Each row is followed by its class.
[-0.77 -0.31 -0.72 -1.58 -2.87 -0.15  0.15 -1.74 -1.48  1.88  0.07  1.62
 -0.24 -0.07 -2.73  3.71 -1.50 -0.90  0.40 -2.27  1.20 -0.67  0.73 -1.28
  0.64  1.33  0.83 -0.33  0.76  1.17  1.08  0.56  2.70]  RP
[ 0.00  0.23 -1.09 -3.62 -1.05  0.32 -0.23 -5.39 -1.18  1.86  2.33  0.02
  0.48  1.81 -0.70  1.40 -0.01 -1.13  0.04 -1.64  1.68  0.43 -0.17 -1.18
  0.46  0.23  3.05 -0.38  1.55  0.95  3.25  0.53  1.71]  RP
[-1.62  1.15  1.24 -3.17 -2.47 -0.23  0.74 -0.49 -1.66  1.72  0.23  2.86
  0.59  0.50 -4.56  2.30  0.37 -0.51 -0.44  1.62 -0.68 -1.72 -2.55 -0.38
  4.11  2.52  3.20 -0.90 -0.52  2.53  0.17  2.18 -2.78]  HP
[ 0.69 -0.47 -1.57 -1.86 -3.02 -2.54 -1.89 -4.29  1.91  0.02  2.16 -1.36
 -1.85  3.70  4.83 -0.62 -0.54 -0.02  0.05 -1.36  2.22  3.82 -0.13 -1.86
  2.60  2.10 -2.11 -2.78 -2.87  1.84  0.25  1.72 -5.16]  QQ
[-1.40  0.84 -0.62 -4.38 -3.33 -2.97 -0.99 -3.13 -2.66  2.03  0.82 -1.72
  1.66  0.53 -1.05  1.36  1.55 -1.83  0.35 -2.19  1.74 -0.90 -2.02 -0.91
  1.43  3.25  1.20 -2.57 -0.56  2.83 -0.45  2.69  0.77]  HP
[ 1.16  3.79 -2.25 -2.67 -3.97 -2.67 -1.74 -6.26  1.72 -0.09  1.83 -2.27
 -1.89 -0.73 -0.23  3.16 -1.44  0.57  2.51 -4.73 -0.13  0.35  0.88 -3.16
  0.72  1.11  0.13 -1.26 -0.86  2.44  2.95  1.65  1.54]  TG
[ 0.55 -0.73 -3.50 -1.24 -0.46 -1.79 -0.62 -1.09  1.72  0.38  1.16 -0.69
 -2.27  2.97  5.91 -0.26 -0.12  0.02 -1.00 -0.76  2.16  1.22 -0.54 -0.87
  1.81  0.00 -1.54 -0.81 -1.06 -0.59  2.61 -0.15 -4.57]  QQ
[-0.75 -1.09  1.50 -2.60  2.43 -1.17 -0.14 -1.60  0.51  2.10  1.16  2.47
 -0.48  2.30  3.10 -0.18  0.07 -0.30 -1.20 -0.03  3.23  0.54 -0.75 -0.53
 -0.49  0.74  0.30 -0.58  0.86 -0.04  2.20 -1.29 -0.41]  SC
[-0.12  0.30 -0.44 -0.43 -3.41 -3.06 -0.41 -0.48  0.19  1.10  1.04 -0.36
  1.12  0.62 -1.31 -0.04  0.47 -0.28 -0.79 -1.19 -0.42  3.82 -0.18 -2.78
  0.44  0.47  0.34  0.04  0.46  0.39  0.87 -0.13  1.39]  TG
[-1.03  0.86  4.20 -0.50  0.64 -2.05  1.00  0.00 -0.78  0.97 -0.26  2.24
 -3.30  0.61 -0.22 -0.51 -0.27  1.47 -1.27  1.42  0.40  1.06 -0.25 -0.79
 -0.47  1.40 -3.04 -0.77 -0.57  1.41  2.09  1.93  0.78]  SC
[-0.04  0.20 -1.69 -4.74 -4.89 -3.59 -2.25 -5.08 -1.29  2.32  0.85 -3.04
  1.29  1.66 -1.35  1.28  0.18 -1.39  0.52 -1.52  0.73  0.69 -1.37 -1.46
  1.90  3.99  2.66 -3.09 -0.85  2.98  0.88  3.61 -1.66]  HP
[-1.22 -1.58  0.98 -1.28 -3.85 -3.77  0.29 -1.05 -0.85  2.13  0.40  0.68
  2.60  0.63 -3.47  0.99  1.43  0.28 -0.63 -1.18  0.11  3.85 -1.08 -1.59
  0.49  2.15  0.76 -0.46 -0.37  2.68  3.16  1.20  0.22]  TG

Each row is followed by its class.
[ 0.93  0.10  3.01 -0.87 -1.14 -1.00  1.51  0.68  1.24  0.96  0.45 -0.37
  0.52 -0.02  0.08 -1.24  0.37  1.14  0.12  2.52  3.58 -2.19 -1.93  1.04
  0.32  5.08  1.81 -0.68 -0.38 -0.89 -2.19  0.77  0.82]  A
[ 0.58  1.36  3.43 -1.28 -0.01  0.13  1.03 -0.06  3.55  0.43  1.36 -1.85
  3.93  0.84  1.20 -1.45  1.60  0.48 -0.95  0.16 -1.59 -0.24 -1.53 -0.17
 -1.69 -3.43  0.08  3.68 -0.76  1.11 -0.54 -0.86  1.74]  A
[-0.86  1.91  1.32 -0.53 -0.98 -1.60  1.55 -0.02  1.15  1.06 -3.49 -0.20
 -2.77  0.97 -1.83  0.54  2.56  0.50 -1.03  0.17  1.78 -0.10 -0.95 -3.06
 -0.71  0.76 -0.82  0.88 -1.34 -0.34 -0.66  0.44  1.19]  B
[-2.33  1.48  0.02  0.43 -0.56 -1.09  2.47  0.54 -1.33  0.95 -1.75 -1.64
  1.67  0.29  0.11  0.53  1.35  1.50  0.17 -0.25  4.81 -1.44 -1.79 -2.49
 -2.12  4.05  0.64 -1.16  0.98 -2.48 -1.40  0.22 -4.33]  Z
[ 1.63  1.03  3.20 -1.26  0.05 -0.13  4.29  0.61  0.71 -0.33  1.22  2.01
  0.90  0.36 -0.04 -0.62  1.15  0.33 -0.37  0.88  4.45 -1.80  1.47  1.06
  0.04  2.94  0.81  0.69 -0.58 -0.30  0.90  1.16 -1.53]  C
[ 0.93  0.43  0.47  0.28  0.70 -0.10  0.78  0.39  1.03 -0.36  1.56 -1.51
  0.76  0.33  0.91 -1.19  1.42  0.40 -0.29  0.60 -0.05 -1.37  1.09  2.60
 -1.35 -2.11  0.49  0.86 -0.20  0.76 -0.16  0.37  0.47]  Y
[ 1.07  1.11  4.13  0.85 -0.40 -1.23  5.35  0.81 -1.47 -0.73 -0.12 -1.72
  1.15  0.77 -1.65  1.03  3.05  0.67 -0.67  1.29  1.82 -2.16 -0.48  0.17
 -1.54  3.83  1.01 -2.33 -0.15 -1.31 -1.56 -0.30  0.33]  Z
[ 0.95  0.62  0.56 -0.27 -0.72  1.34 -1.03  1.48  3.23  0.16 -0.06  1.16
 -3.85 -0.56 -1.55 -0.50  1.10  0.46  1.52 -0.47  4.52  0.43 -0.52 -1.63
 -1.16  1.87 -2.41  0.81 -0.39 -0.17 -1.02  0.51  0.56]  P
[ 1.57  1.49  2.33 -0.90  0.68 -2.50  6.24 -1.64  0.14 -0.37 -1.29 -0.51
  0.22  1.88 -2.06  0.39  3.81  0.07 -2.82  2.56  0.40 -1.35  2.70  0.52
  0.26 -0.55  1.76  1.08 -0.73  0.60  0.91  0.21  3.08]  A
[ 0.04  1.01  2.47 -0.14 -0.60 -1.32 -0.25  0.09  2.69 -0.53  0.87 -0.15
  0.03  0.79 -1.55 -1.23  0.28 -0.71 -0.88  1.55 -2.98 -0.87 -0.96 -0.21
  0.18 -0.57  0.46 -0.22 -0.77  1.40  0.54 -0.38  2.23]  P
[-0.35  1.37  2.94  1.51 -0.92 -0.84  4.11  0.77 -4.48  0.32 -0.29 -3.27
  0.36  0.11  0.88  1.56  1.67  0.42 -0.23 -0.39  0.38 -2.40  0.89 -1.72
 -1.74  0.78 -0.74 -2.00  0.13 -0.90 -1.69 -0.07 -3.02]  Z
[ 0.97  0.10  2.10 -0.11 -0.01 -0.23  0.50 -0.29  2.60  0.13  0.88  2.13
 -1.98 -0.23 -2.15 -1.06  1.27 -0.52 -0.75  1.34 -1.72 -0.47  2.84  2.64
  0.07  0.56  0.19 -0.29 -1.13  0.67  0.14  0.29  0.11]  P
[ 0.22  0.00  2.84  1.30  0.17 -0.83  2.20  0.01 -2.10 -0.29 -0.34 -0.49
 -0.03  0.26 -0.90  0.60  1.78  1.12 -0.02  0.92 -1.27 -0.35  0.42 -0.18
 -0.95  2.89  0.34 -1.70 -0.08 -1.08 -1.72 -0.25 -1.85]  Z
[ 1.38  0.62  2.18  0.50  0.42 -0.85  4.87 -0.25 -2.76  0.50 -2.56 -1.83
 -1.35  0.26  0.49  2.00  2.31  1.75 -0.74  1.47  2.90 -1.10  1.17 -0.63
 -0.99  1.05  0.30 -1.41  0.24 -1.36 -2.10  0.43 -0.12]  Z
[ 1.52  0.91  0.22  0.93  0.60  1.20  3.08 -0.40  1.98  1.24 -2.08  3.63
 -1.30 -0.06 -1.84  0.58  2.00  0.12 -0.01 -1.08  2.09  2.03  0.27 -0.47
 -0.12 -0.49 -0.78  1.82 -1.32 -0.42  0.27  0.75  0.98]  B
[ 0.09  1.24  0.28 -2.27  0.60 -1.22  2.04 -1.10  2.87 -1.15 -0.08 -1.85
  0.33  1.72  0.19 -0.77  4.06  1.69 -1.75  1.37  0.44  0.87  0.69 -1.61
 -2.09 -0.60  0.49  2.76 -0.04 -0.57  0.44 -0.01  0.69]  A
[-0.06  0.91  3.21 -0.05 -1.46 -2.59  2.88 -0.05  2.79 -0.32  0.14  0.79
 -3.17  1.11 -4.37 -0.37  1.61  0.52 -0.43  3.96  2.64 -2.19 -0.78 -1.45
 -0.79  5.09  1.31 -3.29 -0.06 -0.96 -1.32  0.39  0.74]  A
[ 1.62  0.55  3.15 -0.67 -0.01 -1.03  1.73 -0.64  1.62  0.57  1.41  1.16
 -1.71  0.64  0.27 -0.60  0.26  0.17 -1.66  1.71 -1.94 -1.28  4.72  1.48
  0.78 -1.65 -0.45  0.23 -1.10  1.82  0.50  0.70 -0.47]  Y
[-1.27  1.90  1.63  0.41 -1.06 -0.05 -0.32  0.79  2.47  0.22  0.17  0.72
 -0.81  1.11 -3.10 -0.15  1.44 -0.39  0.38 -0.90 -1.30  0.41 -3.52 -2.79
 -1.10  1.93 -1.25 -1.74 -0.52 -0.60 -0.29 -0.71 -0.09]  A
[ 1.78  0.15  0.10  0.54  0.42  2.18 -0.78  1.69 -0.24 -0.72 -0.72 -2.32
 -1.43  0.04 -0.82 -1.23  3.89 -0.05  1.61 -3.08 -0.32  1.35 -0.57  1.40
 -2.41 -0.19 -1.50  1.88 -0.87 -0.94 -1.04  0.12  1.56]  P
[ 1.10  0.45  2.93 -1.44 -0.16  0.72  1.13  0.40  1.37  1.18 -0.69  2.53
  1.34 -0.16  0.22 -0.42  0.93  0.94 -0.19 -1.24  0.72  0.20 -0.64  1.21
  0.62  2.49  0.41  1.05 -1.13 -0.70 -1.29  0.79 -1.16]  C
[ 1.61 -0.15  6.20  0.86 -0.79 -1.25  1.52 -0.12  0.02 -0.47  1.12 -2.39
 -0.34  0.19  1.38 -0.27 -0.30  2.39 -0.64  2.92 -1.22 -2.61 -2.00  1.35
 -0.70  2.56  1.09 -3.13 -1.14 -0.37 -4.11  0.15  0.43]  A
[-0.78  1.21  5.35  0.43 -1.07 -1.22  2.61 -0.58  0.06  0.15  2.96 -1.48
  4.83  0.12  2.12  0.04  0.74  1.21 -1.11 -0.01 -3.99 -1.25  1.27 -0.24
 -1.18 -0.71  0.10 -0.32  0.41  0.85 -0.97 -1.05 -2.83]  A
[ 1.22  0.57  2.98 -0.50 -1.11 -0.41  1.35  0.35  3.37  0.26  0.03  2.37
 -2.45  0.25 -2.99 -0.73  1.82  0.06  0.28  1.03  1.56  0.72 -1.48 -1.03
 -0.36  2.99 -0.05  0.36 -0.86 -0.22 -2.05 -0.17  2.70]  P
[-0.54  0.79  2.64 -0.24 -0.10 -0.91  0.56 -0.95  4.85  0.89  0.77  0.76
  1.12  0.98 -1.54 -1.47  2.41  0.17 -1.63  0.59 -3.74  0.31  1.82  0.59
 -1.82 -2.52  0.22  1.64 -0.95  1.28 -1.01 -0.30 -0.39]  A
[ 0.16  1.33  4.45 -0.01 -0.42 -2.22  4.49 -0.31 -0.56 -0.05  0.74 -1.51
  1.79  1.19 -0.04  0.81  0.19  0.68 -1.87  2.91 -1.18 -2.38 -1.22 -0.58
  0.08  0.94  1.73 -2.28 -0.28  0.43 -0.27 -0.32  0.19]  A
[-0.08  0.86  0.36 -1.36  0.25 -0.03  0.47  0.42  4.28  1.06 -0.82  4.15
 -2.29  0.04 -2.76 -1.13  2.20  0.69 -0.45  0.47  2.06 -0.23  0.49  0.92
 -0.78  3.16  0.11  0.32 -1.66 -0.69  0.30  1.77 -2.95]  P
